[[  9.2  13.5 -11.0  21.5  21.7  -6.8  -7.4 -12.0  22.1  16.8   1.4  -4.0
   19.3  18.6  19.7]
 [ 19.2  23.7 -16.3  -1.5  -6.0  27.2 -19.0 -14.5  -4.1   3.4  18.1  18.7
    2.8 -10.3  -8.7]
 [ 21.7  34.2 -18.2   3.5  -0.1  18.2 -19.8 -16.2   1.6   9.1  14.2  13.5
    8.2  -3.6  -2.5]
 [ -2.3   0.6   3.8  15.2  22.8 -52.5   6.5   2.4  19.1   9.1  -9.3 -22.2
   10.7  20.2  22.3]
 [ 22.8  34.6 -35.1  17.0  11.6   9.0 -32.7 -32.8  14.6  22.5  12.3   7.8
   23.2   8.5   9.5]]
->
[[ -2.3   0.6   3.8  15.2  22.8 -52.5   6.5   2.4  19.1   9.1  -9.3 -22.2
   10.7  20.2  22.3]
 [  9.2  13.5 -11.0  21.5  21.7  -6.8  -7.4 -12.0  22.1  16.8   1.4  -4.0
   19.3  18.6  19.7]
 [ 19.2  23.7 -16.3  -1.5  -6.0  27.2 -19.0 -14.5  -4.1   3.4  18.1  18.7
    2.8 -10.3  -8.7]
 [ 21.7  34.2 -18.2   3.5  -0.1  18.2 -19.8 -16.2   1.6   9.1  14.2  13.5
    8.2  -3.6  -2.5]
 [ 22.8  34.6 -35.1  17.0  11.6   9.0 -32.7 -32.8  14.6  22.5  12.3   7.8
   23.2   8.5   9.5]]

[[ 37.3  27.4  18.2]
 [-21.4 -30.4  26.3]
 [ 21.8  27.4 -18.0]
 [ -7.5   6.2 -37.4]
 [  0.1  15.2 -43.7]
 [ 27.9  21.6  10.9]
 [ 21.7  42.7 -58.6]
 [ -3.4 -20.1  48.5]]
->
[[-21.4 -30.4  26.3]
 [ -7.5   6.2 -37.4]
 [ -3.4 -20.1  48.5]
 [  0.1  15.2 -43.7]
 [ 21.7  42.7 -58.6]
 [ 21.8  27.4 -18.0]
 [ 27.9  21.6  10.9]
 [ 37.3  27.4  18.2]]

[[ 10.5  56.5]
 [  7.9 -18.9]
 [ -4.5 -14.4]
 [-35.5  22.4]]
->
[[-35.5  22.4]
 [ -4.5 -14.4]
 [  7.9 -18.9]
 [ 10.5  56.5]]

[[-19.6 -26.5  -7.0  10.5 -15.3 -11.1  15.8 -21.7  31.4]
 [-25.5  35.0 -17.8 -36.0  -9.0  31.1 -43.6   3.4 -19.8]
 [  3.1 -35.1 -13.8  43.1 -42.3 -27.4   3.8 -33.6  14.0]
 [ 34.8  19.3 -31.3  -0.7  10.6  18.3   0.9  30.9   9.7]
 [  7.0  25.8  36.0  26.2  20.5  -8.1  35.8  -8.1 -31.7]]
->
[[-25.5  35.0 -17.8 -36.0  -9.0  31.1 -43.6   3.4 -19.8]
 [-19.6 -26.5  -7.0  10.5 -15.3 -11.1  15.8 -21.7  31.4]
 [  3.1 -35.1 -13.8  43.1 -42.3 -27.4   3.8 -33.6  14.0]
 [  7.0  25.8  36.0  26.2  20.5  -8.1  35.8  -8.1 -31.7]
 [ 34.8  19.3 -31.3  -0.7  10.6  18.3   0.9  30.9   9.7]]

[[ -9.4 -16.1  24.5  -6.9  16.0   3.7]
 [ -2.3 -25.4  32.4  -4.1  26.7 -20.3]
 [ 36.7  54.7 -30.8  19.4 -29.9  -8.9]
 [-13.3 -23.3   6.2  -7.8  19.5   3.3]
 [ 12.9  39.3   1.5 -12.2  -9.4 -25.2]]
->
[[-13.3 -23.3   6.2  -7.8  19.5   3.3]
 [ -9.4 -16.1  24.5  -6.9  16.0   3.7]
 [ -2.3 -25.4  32.4  -4.1  26.7 -20.3]
 [ 12.9  39.3   1.5 -12.2  -9.4 -25.2]
 [ 36.7  54.7 -30.8  19.4 -29.9  -8.9]]

[[-19.7 -15.7 -22.1 -29.5  16.2]
 [-44.3 -38.4  -7.3 -21.4  40.8]
 [ 26.2  19.5  -4.1   2.4 -27.8]
 [ -3.8  -5.1  18.5  18.4   1.5]
 [ 23.9  17.2  -7.4  -4.1 -24.2]
 [ 30.9  22.9  -6.7  -0.9 -32.3]
 [-33.6 -27.5 -11.9 -24.4  27.8]
 [  0.6   0.2  10.2  12.9  -4.7]
 [ -6.1  -7.9  22.3  18.7   3.8]
 [  5.5  11.4 -60.4 -48.6 -11.0]]
->
[[-44.3 -38.4  -7.3 -21.4  40.8]
 [-33.6 -27.5 -11.9 -24.4  27.8]
 [-19.7 -15.7 -22.1 -29.5  16.2]
 [ -6.1  -7.9  22.3  18.7   3.8]
 [ -3.8  -5.1  18.5  18.4   1.5]
 [  0.6   0.2  10.2  12.9  -4.7]
 [  5.5  11.4 -60.4 -48.6 -11.0]
 [ 23.9  17.2  -7.4  -4.1 -24.2]
 [ 26.2  19.5  -4.1   2.4 -27.8]
 [ 30.9  22.9  -6.7  -0.9 -32.3]]
---
[[ -5.2 -50.8  16.2]
 [  5.8 -40.4   6.8]
 [ -0.2  -3.2   5.9]
 [ 13.5  -2.5  18.9]]
->
[[  5.8 -40.4   6.8]
 [ -0.2  -3.2   5.9]]

[[ 53.1  48.1 -20.5   4.0 -38.7]
 [ 19.4  22.8 -51.4 -60.7 -27.3]
 [ 17.4  14.4  12.3  22.8 -24.7]
 [-26.3 -31.7  52.5  28.3  23.4]
 [-22.4 -28.0  59.1  35.5  19.9]]
->
[[ 19.4  22.8 -51.4]
 [ 17.4  14.4  12.3]]

[[-36.0 -21.0 -17.2]
 [-16.1 -29.3 -25.7]
 [ 18.4  25.5  18.0]
 [ -4.1 -43.6 -40.7]
 [-41.1 -28.0 -21.7]]
->
[[-16.1 -29.3 -25.7]
 [ 18.4  25.5  18.0]]

[[ -5.1  43.6 -54.0 -57.6]
 [-29.3  -0.4 -41.4 -22.9]
 [-11.5   8.8 -10.4  -8.4]]
->
[[-29.3  -0.4 -41.4]
 [-11.5   8.8 -10.4]]

[[ -6.6  -9.6 -15.3  -1.7]
 [ -0.8 -34.1 -16.1  20.3]
 [  3.0  51.8  25.9 -18.4]]
->
[[ -0.8 -34.1 -16.1]
 [  3.0  51.8  25.9]]

[[ 11.5  16.4  33.3]
 [ 11.9  31.2  41.5]
 [ 27.1 -47.3 -15.3]
 [-24.5 -34.6 -46.0]]
->
[[ 11.9  31.2  41.5]
 [ 27.1 -47.3 -15.3]]
